X = [0.1, -1.2, 0.3, -1.4, 1.0]
X[0] = 0.1
X[4] = 1.0
X[2] = 0.3
X[1] = -1.2

B =
[[4, 4, 4, 5],
 [6, 4, 4, 3],
 [5, 5, 4, 4],
 [4, 7, 2, 4],
 [4, 2, 6, 4],
 [2, 4, 4, 6],
 [6, 5, 4, 3],
 [5, 5, 4, 3],
 [4, 5, 4, 5],
 [5, 5, 4, 3],
 [4, 4, 4, 5],
 [5, 5, 4, 3],
 [4, 3, 5, 4],
 [4, 4, 4, 5]]
Indices start at 0.
(0, 0): 4
(6, 2): 4
(8, 1): 5
(7, 2): 4
(13, 2): 4
(2, 1): 5
(10, 0): 4
(5, 2): 4
(11, 2): 4
(10, 2): 4
(3, 2): 2
(1, 1): 4
(11, 1): 5
(4, 1): 2
(8, 0): 4
(3, 3): 4
(1, 2): 4
(8, 3): 5
(12, 1): 3
(10, 3): 5
(1, 3): 3
(7, 1): 5
(0, 3): 5
(7, 0): 5
(5, 1): 4
(5, 0): 2
(13, 1): 4

x = ((-284, -44, -396, 245, 252, 97, -22, 437, -117, -202, 155), (-245, -69, -508, 429, 84, 200, 200, 756, -50, -172, 249))
x[0, 0] = -284
x[0, 8] = -117
x[1, 1] = -69
x[0, 7] = 437
x[0, 3] = 245
x[1] = [-245, -69, -508, 429, 84, 200, 200, 756, -50, -172, 249]
x[0] = [-284, -44, -396, 245, 252, 97, -22, 437, -117, -202, 155]
x[1, 4] = 84
x[1, 5] = 200
x[1, 7] = 756
x[0, 6] = -22

W =
-11 -15 -14 -21 -8
7 23 2 14 16
-5 55 15 45 56
41 -14 41 -3 38
19 -10 47 -8 -1
19 8 -15 -16 -1
38 14 31 1 32
20 0 16 -33 29
-3 21 42 2 -35
20 26 34 -2 31
-16 16 18 28 -6
-2 11 24 -12 3
45 -5 26 -3 38
-37 -23 -60 19 -11
W[0,0] = -11
W[8,2] = 42
W[6,2] = 31
W[10,1] = 16
W[1,3] = 14
W[0,4] = -8
W[5] = [19, 8, -15, -16, -1]
W[10,0] = -16
W[9,3] = -2
W[9,1] = 26
W[:, 2] = [-14, 2, 15, 41, 47, -15, 31, 16, 42, 34, 18, 24, 26, -60]
W[10,4] = -6
W[8,1] = 21
W[3,2] = 41
W[4,3] = -8
W[5,3] = -16
W[0] = [-11, -15, -14, -21, -8]
W[10,3] = 28
W[:, 3] = [-21, 14, 45, -3, -8, -16, 1, -33, 2, -2, 28, -12, -3, 19]
W[3] = [41, -14, 41, -3, 38]
W[12,2] = 26
W[9] = [20, 26, 34, -2, 31]
W[11,3] = -12
W[0,2] = -14
W[8,0] = -3
W[:, 4] = [-8, 16, 56, 38, -1, -1, 32, 29, -35, 31, -6, 3, 38, -11]

m =
[[2374 3850 5379 4407 4268 5313 4139 6330 3371 4280]
 [2900 4213 5043 4306 4823 4946 4011 5698 3931 4570]
 [1954 4629 5797 3149 9431 4985 1500 8086 5307 6049]
 [3528 4652 4696 4082 6025 4400 3674 5080 4908 5004]
 [5957 4847 3748 4421 4347 3875 4582 3297 5011 4605]
 [5091 4951 4133 4150 5644 3975 3984 3884 5541 4968]
 [1883 2640 5844 4832 3146 6104 4780 7057 2734 3179]
 [3714 4703 4636 4089 5793 4339 3744 4866 4927 4983]
 [6035 4940 3724 4338 4696 3854 4410 3314 5245 4737]
 [5621 4691 3932 4473 4053 4009 4676 3396 4619 4464]
 [4124 4506 4446 4347 4600 4320 4277 4374 4355 4572]
 [3179 4103 4880 4482 4003 4866 4401 5195 3635 4228]
 [5731 4783 3861 4353 4343 3931 4550 3383 4944 4553]
 [2959 4516 5029 4052 6031 4679 3584 5782 4552 4924]]
Rows and columns are counted from 0.
(0, 0)	2374
(9, 1)	4691
(5, 9)	4968
(9, 0)	5621
(6, 0)	1883
(11, 0)	3179
(2, 8)	5307
(0, 3)	4407
(0, 9)	4280
(1, 9)	4570
(3, 6)	3674
(1, 6)	4011
(7, 3)	4089
(8, 7)	3314
(9, 5)	4009
(1, 1)	4213
(13, 7)	5782
(7, 7)	4866
(4, 7)	3297
(0, 1)	3850
(6, 5)	6104
(10, 2)	4446
(3, 0)	3528
(2, 7)	8086
(1, 3)	4306
(12, 6)	4550
(8, 3)	4338
(1, 7)	5698
(4, 9)	4605
(13, 2)	5029
(10, 8)	4355
(3, 8)	4908
(3, 5)	4400
(5, 7)	3884
(4, 3)	4421

grid = [[-41, -12, 3, 46, -44, -2, -41], [32, 4, 3, -36, 34, -4, 33], [8, 36, -35, -8, 9, 34, 0]]
grid[0,0] = -41
grid[0] = [-41, -12, 3, 46, -44, -2, -41]
grid[1,6] = 33
grid[1,0] = 32
grid[2,5] = 34
grid[1] = [32, 4, 3, -36, 34, -4, 33]
grid[0,1] = -12
grid[2,2] = -35
grid[:, 5] = [-2, -4, 34]
grid[0,3] = 46
grid[2,3] = -8
grid[0,2] = 3

M = -3 9 23 58 -46 2 16 17 13 14 -6 17 -22
M[0] => -3
M[12] => -22
M[-12] => 9
M[-5] => 13

arr =
217,128,161,196,163,86,130
174,160,24,114,212,229,125
arr[0][0] -> 217
arr[-2][4] -> 163
arr[:, 2] -> [161, 24]
arr[-1][-7] -> 174

data =
[[-0.05  0.03  0.00 -0.09  0.07  0.05 -0.07  0.13 -0.04 -0.28  0.21  0.08
   0.00]
 [-0.02  0.02 -0.03 -0.11  0.07  0.05 -0.12  0.06 -0.20  0.04 -0.15  0.20
   0.09]
 [-0.01 -0.02 -0.03 -0.05  0.05  0.04 -0.06  0.05 -0.18  0.19 -0.28  0.13
   0.08]
 [ 0.00  0.04  0.03 -0.02  0.08  0.05 -0.07  0.06 -0.24 -0.15  0.13  0.09
   0.15]
 [-0.09  0.03 -0.09 -0.26  0.08  0.06 -0.14 -0.02  0.20 -0.05 -0.11  0.07
  -0.19]
 [-0.03  0.05 -0.05 -0.20  0.10  0.08 -0.17 -0.07 -0.11  0.03 -0.18  0.09
   0.00]
 [ 0.09 -0.04 -0.01  0.13  0.04  0.02  0.02 -0.16 -0.21  0.21 -0.14 -0.13
   0.08]
 [ 0.00  0.05  0.01 -0.04  0.10  0.06 -0.09 -0.03 -0.27 -0.12  0.10  0.07
   0.12]
 [-0.03 -0.11  0.00  0.13 -0.29 -0.23  0.15  0.12  0.12 -0.08  0.09 -0.04
  -0.03]
 [-0.09  0.03 -0.02 -0.18  0.07  0.05 -0.10  0.13  0.09 -0.22  0.09  0.10
  -0.07]
 [ 0.01  0.05 -0.01 -0.08  0.10  0.07 -0.11 -0.17 -0.26  0.04 -0.09  0.06
   0.08]
 [-0.03  0.02  0.00 -0.04  0.06  0.04 -0.05  0.19 -0.12 -0.21  0.18  0.12
   0.08]
 [-0.06  0.01  0.00 -0.09  0.06  0.04 -0.05  0.16  0.06 -0.27  0.20  0.08
  -0.03]]
Indices start at 0.
(0, 0) => -0.05
(6, 5) => 0.02
(1, 11) => 0.20
(4, 1) => 0.03
(5, 5) => 0.08
(6, 4) => 0.04
(7, 5) => 0.06
(8, 1) => -0.11
(11, 3) => -0.04
(8, 12) => -0.03
(4, 9) => -0.05
(10, 5) => 0.07
(3, 6) => -0.07
(4, 4) => 0.08
(1, 9) => 0.04
(12, 3) => -0.09
(10, 6) => -0.11
(1, 2) => -0.03
(6, 9) => 0.21
(9, 5) => 0.05
(2, 9) => 0.19
(10, 11) => 0.06
(1, 10) => -0.15
(4, 6) => -0.14
(7, 3) => -0.04
(4, 3) => -0.26
(5, 2) => -0.05
(6, 0) => 0.09
(9, 8) => 0.09
(12, 4) => 0.06
(12, 0) => -0.06
(7, 11) => 0.07
(8, 8) => 0.12
(0, 11) => 0.08

a =
-41 27 -29 -34 -17 20 -59 -45 36 -47 -4
5 16 -6 -8 -17 19 12 19 -16 -4 12
-7 14 -2 -6 -16 18 7 -14 -11 12 16
-13 22 -2 -24 -7 9 -1 -10 -13 -16 28
23 -22 34 25 19 1 9 -8 4 7 -15
Indices start at 0.
(0, 0) => -41
(4, 0) => 23
(0, 7) => -45
(2, 4) => -16
(2, 6) => 7
(1, 8) => -16
(4, 4) => 19
(0, 1) => 27
(2, 5) => 18
(4, 6) => 9
(3, 5) => 9
(4, 1) => -22
(1, 5) => 19
(0, 6) => -59
(4, 8) => 4
(3, 6) => -1
(3, 4) => -7
(1, 9) => -4
(4, 2) => 34
